Below are the code and all the weights of a small trained network. Each question names an input and a class and asks about switching units off, where a switched-off unit gives its printed mean instead of its output.

import numpy as np


def w(rows, s, z=0):
    codes = np.array(rows[::2]) - 128.0
    scale = np.full(codes.shape[1], s)
    scale[-1] = z or s
    return codes * scale


def f(y):
    return y / 2 * (1 + np.tanh(0.7978845608 * (y + 0.044715 * y**3)))


def log_softmax(a):
    a = a - a.max(-1, keepdims=True)
    return a - np.log(np.exp(a).sum(-1, keepdims=True))


def net(x, mask):
    res = np.array(x, float).reshape(1, 2) / 4 @ E
    y = f(res @ A[0][:, :-1].T + A[0][:, -1])
    res = res + np.where(mask, y, B[0][:, -1]) @ B[0][:, :-1]
    return log_softmax(res[-1] @ U[:, :-1].T + U[:, -1])


A, B = {}, {}
E = w([
[190,88,185,62,173,198,175,70,161],'x0',
[143,161,85,145,131,113,202,2,98],'x1',
],0.0093)
A[0] = w([
[80,191,87,209,75,91,112,172,69,97],'N1',
[161,201,72,134,136,68,208,34,69,134],'N2',
[211,49,178,72,166,166,166,105,195,94],'N3',
[71,210,39,170,72,84,76,131,87,90],'N4',
[87,88,197,88,102,153,41,237,204,108],'N5',
[45,163,43,197,108,110,98,166,71,97],'N6',
[108,84,189,78,154,114,64,230,205,116],'N7',
[120,184,87,152,127,87,201,2,51,99],'N8',
[204,99,175,73,215,186,154,95,161,101],'N9',
[160,101,178,27,175,177,152,79,194,89],'N10',
[123,148,184,113,133,101,134,136,108,255],'N11',
[50,180,74,238,81,64,104,153,104,155],'N12',
[64,145,52,200,88,81,46,154,112,90],'N13',
[112,83,139,103,122,163,136,107,171,197],'N14',
[137,74,122,53,198,223,156,109,166,104],'N15',
[216,42,139,87,207,223,149,114,222,146],'N16',
],0.0049,0.007)
B[0] = w([
[91,204,202,92,79,206,141,144,128,183],'N1',
[164,105,147,158,212,103,77,90,206,221],'N2',
[119,189,195,104,100,189,130,157,94,187],'N3',
[112,200,242,77,130,212,118,144,128,185],'N4',
[172,131,173,161,217,110,61,47,215,218],'N5',
[99,206,212,84,110,175,131,160,104,184],'N6',
[205,129,165,176,205,71,35,50,212,206],'N7',
[202,164,231,189,218,124,36,43,233,211],'N8',
[78,195,202,60,101,185,128,151,99,189],'N9',
[103,179,189,72,94,182,114,141,118,182],'N10',
[66,33,16,119,154,16,254,229,71,253],'N11',
[61,149,154,94,110,143,173,179,107,236],'N12',
[113,191,222,93,86,184,139,143,137,186],'N13',
[100,115,105,112,91,78,184,163,121,195],'N14',
[116,169,170,77,90,156,114,157,111,176],'N15',
[85,139,171,73,109,156,183,177,98,230],'N16',
],0.0065,0.0058)
U = w([
[97,175,165,96,61,207,158,145,79,95],'0',
[174,123,145,157,214,105,78,91,249,116],'1',
[102,30,25,131,104,53,208,158,32,205],'2',
[208,102,70,165,41,207,12,73,22,2],'3',
],0.012,0.0084)

Each question gives the input, the list of numbers given to net, and the class t.
The units are the neurons (one row each of A and B). Each row of codes is followed by its name. A weight is (code - 128) times the scale printed after its matrix; where a second scale follows, it is the last column's (A, B and U).
mask holds one flag per neuron, in row order. A switched-off neuron (its flag False) gives its mean, the last column of its row in B, instead of its output. The means were averaged over made-up inputs and are rounded, as every weight is.
A unit's drop is (log p(t) with every unit on - log p(t) with that unit switched off) / (log p(t) with every unit on - log p(t) with every unit switched off).
The circuit of an input: a set's keep is (log p(t) with only the set's units on - log p(t) with every unit switched off) / (log p(t) with every unit on - log p(t) with every unit switched off). Starting from the 12 units with the biggest drops (on a tie, the unit counted first), units are removed one at a time, each time the one whose removal leaves the highest keep (on an exact tie, the one counted first), for as long as the keep stays at least 0.8.
units of the circuit, in order: the units of the circuit, biggest drop first
top k neurons: the k neurons with the biggest drops, biggest first
drop when u is switched off: that unit's drop, to one decimal
input [-2,6], class 1: units of the circuit, in order => N8
input [-2,5], class 1: top 2 neurons => N8; N2
input [-3,3], class 2: top 2 neurons => N5; N7
input [-3,-5], class 1: top 2 neurons => N5; N7
input [1,-3], class 2: top 2 neurons => N8; N2
input [-6,7], class 1: top 2 neurons => N8; N2
input [-2,4], class 1: top 3 neurons => N8; N2; N16
input [7,-7], class 0: drop when N2 is switched off => 0.5
input [6,-5], class 0: drop when N3 is switched off => 0.1
input [-2,-3], class 2: drop when N8 is switched off => 0.5
input [2,3], class 2: drop when N5 is switched off => 0.3
